Below are the code and all the weights of a small trained network. Each question names an input and a class and asks about switching units off, where a switched-off unit gives its printed mean instead of its output.

import numpy as np


def w(rows, s, z=0):
    codes = np.array(rows[::2]) - 128.0
    scale = np.full(codes.shape[1], s)
    scale[-1] = z or s
    return codes * scale


def f(y):
    return np.maximum(y, 0)


def log_softmax(a):
    a = a - a.max(-1, keepdims=True)
    return a - np.log(np.exp(a).sum(-1, keepdims=True))


def net(x, mask):
    res = np.array(x, float).reshape(1, 8) / 4 @ E
    y = f(res @ A[0][:, :-1].T + A[0][:, -1])
    res = res + np.where(mask, y, B[0][:, -1]) @ B[0][:, :-1]
    return log_softmax(res[-1] @ U[:, :-1].T + U[:, -1])


A, B = {}, {}
E = w([
[195,162,110,217,56,250,71,203,22,75],'x0',
[130,125,135,122,110,156,125,94,125,120],'x1',
[149,147,148,142,126,140,96,116,154,73],'x2',
[254,171,221,152,229,178,62,104,94,241],'x3',
[190,236,85,10,88,199,220,161,200,193],'x4',
[132,132,139,130,130,138,111,129,138,99],'x5',
[129,114,146,126,131,120,110,170,150,121],'x6',
[109,130,120,128,140,109,143,156,121,155],'x7',
],0.0083)
A[0] = w([
[97,32,149,206,181,106,102,111,55,122,159],'neuron 0',
[176,207,138,45,62,159,151,159,176,141,112],'neuron 1',
[157,195,133,217,114,158,156,178,66,134,66],'neuron 2',
[87,160,181,82,253,37,148,25,238,146,115],'neuron 3',
[108,155,71,114,85,76,156,178,99,91,3],'neuron 4',
[135,159,55,181,83,216,92,203,56,152,45],'neuron 5',
[173,130,114,173,56,200,125,187,62,133,2],'neuron 6',
[110,238,128,78,136,233,182,198,146,161,112],'neuron 7',
[101,104,134,159,153,151,112,141,65,99,158],'neuron 8',
[177,193,100,76,100,174,172,152,144,153,130],'neuron 9',
[224,163,127,50,129,169,215,148,186,129,145],'neuron 10',
[138,76,147,151,118,108,89,2,84,128,231],'neuron 11',
[174,151,158,143,174,154,112,128,112,183,82],'neuron 12',
[132,120,201,105,156,106,134,95,164,178,32],'neuron 13',
[191,144,134,153,174,113,115,116,96,169,64],'neuron 14',
[95,96,148,93,119,105,163,49,189,177,152],'neuron 15',
[97,51,160,178,152,90,60,116,62,130,156],'neuron 16',
[88,96,35,173,15,105,176,163,174,101,170],'neuron 17',
[146,209,149,67,84,141,146,191,111,195,18],'neuron 18',
[55,112,34,94,50,116,119,169,160,83,89],'neuron 19',
[190,176,209,134,213,148,72,128,108,249,69],'neuron 20',
[197,154,193,113,189,137,104,163,77,181,65],'neuron 21',
],0.0086,0.0023)
B[0] = w([
[109,148,206,215,163,51,166,142,69,159,221],'neuron 0',
[94,142,173,195,144,73,219,121,102,153,200],'neuron 1',
[177,35,72,122,160,192,103,185,171,138,185],'neuron 2',
[167,55,35,155,121,168,75,177,166,225,252],'neuron 3',
[85,170,92,132,63,150,124,85,134,108,168],'neuron 4',
[139,72,69,127,141,224,76,222,225,200,203],'neuron 5',
[140,93,42,146,115,122,72,181,215,179,193],'neuron 6',
[89,137,184,168,155,92,165,189,93,166,206],'neuron 7',
[166,118,163,148,148,115,165,143,142,206,175],'neuron 8',
[65,157,190,135,179,88,213,153,106,124,194],'neuron 9',
[84,184,201,193,181,91,171,180,125,166,209],'neuron 10',
[66,164,174,156,123,110,148,166,141,128,194],'neuron 11',
[106,154,106,59,100,168,60,65,47,92,188],'neuron 12',
[112,128,58,116,68,177,129,104,173,145,175],'neuron 13',
[109,195,159,94,148,143,144,76,108,62,179],'neuron 14',
[168,65,64,151,146,164,93,200,167,96,195],'neuron 15',
[67,192,175,186,175,44,191,146,100,163,214],'neuron 16',
[144,181,123,62,113,157,86,50,2,102,214],'neuron 17',
[106,115,172,137,141,146,163,125,99,127,183],'neuron 18',
[132,168,118,66,83,183,79,59,79,66,207],'neuron 19',
[122,180,77,63,91,157,62,50,75,43,245],'neuron 20',
[91,166,117,58,89,146,87,57,90,59,206],'neuron 21',
],0.0082,0.016)
U = w([
[91,166,193,255,226,17,125,149,89,163,222],'0',
[111,173,92,103,105,129,23,36,70,60,2],'1',
[155,59,25,195,178,139,17,185,215,219,80],'2',
],0.0081,0.0004)

Each question gives the input, the list of numbers given to net, and the class t.
The units are the neurons (one row each of A and B). Each row of codes is followed by its name. A weight is (code - 128) times the scale printed after its matrix; where a second scale follows, it is the last column's (A, B and U).
mask holds one flag per neuron, in row order. A switched-off neuron (its flag False) gives its mean, the last column of its row in B, instead of its output. The means were averaged over made-up inputs and are rounded, as every weight is.
A unit's drop is (log p(t) with every unit on - log p(t) with that unit switched off) / (log p(t) with every unit on - log p(t) with every unit switched off).
The circuit of an input: a set's keep is (log p(t) with only the set's units on - log p(t) with every unit switched off) / (log p(t) with every unit on - log p(t) with every unit switched off). Starting from the 12 units with the biggest drops (on a tie, the unit counted first), units are removed one at a time, each time the one whose removal leaves the highest keep (on an exact tie, the one counted first), for as long as the keep stays at least 0.8.
units of the circuit, in order: the units of the circuit, biggest drop first
unit that matters most: the unit with the biggest drop
k most important neurons: the k neurons with the biggest drops, biggest first
drop of u: that unit's drop, to one decimal
input [-7,3,4,2,-5,6,1,2], class 2: units of the circuit, in order	(neuron 3)
input [5,-3,1,-2,4,-6,1,8], class 2: 3 most important neurons	(neuron 5; neuron 0; neuron 6)
input [7,2,-7,6,0,-2,6,2], class 2: 2 most important neurons	(neuron 5; neuron 6)
input [-8,0,-4,8,-3,-1,-2,-2], class 1: 2 most important neurons	(neuron 20; neuron 21)
input [8,1,2,6,5,1,-6,-3], class 2: 3 most important neurons	(neuron 5; neuron 6; neuron 2)
input [4,4,-6,5,6,-1,2,-8], class 0: 2 most important neurons	(neuron 10; neuron 7)
input [7,-5,0,2,8,-3,5,-3], class 0: 2 most important neurons	(neuron 9; neuron 1)
input [-1,-6,6,5,4,4,-8,5], class 1: 3 most important neurons	(neuron 20; neuron 0; neuron 16)
input [-4,-8,8,-4,1,-8,-8,7], class 1: 2 most important neurons	(neuron 5; neuron 17)
input [-7,-5,8,-6,7,-1,-2,-7], class 0: 2 most important neurons	(neuron 10; neuron 1)
input [3,-5,-5,6,7,-8,-7,-7], class 0: 3 most important neurons	(neuron 10; neuron 7; neuron 9)
input [2,8,-3,2,2,-7,2,-6], class 0: 4 most important neurons	(neuron 3; neuron 19; neuron 17; neuron 15)
input [6,-2,-7,-1,-5,-5,-3,-1], class 2: 2 most important neurons	(neuron 5; neuron 6)
input [3,-1,1,4,0,-6,7,5], class 1: unit that matters most	neuron 3
input [-5,6,7,-4,-3,0,-3,-4], class 2: drop of neuron 3	0.5
input [0,-3,6,6,-5,2,-3,-4], class 1: drop of neuron 9	0.2
input [5,3,-1,-3,6,-8,-7,8], class 0: drop of neuron 3	0.1
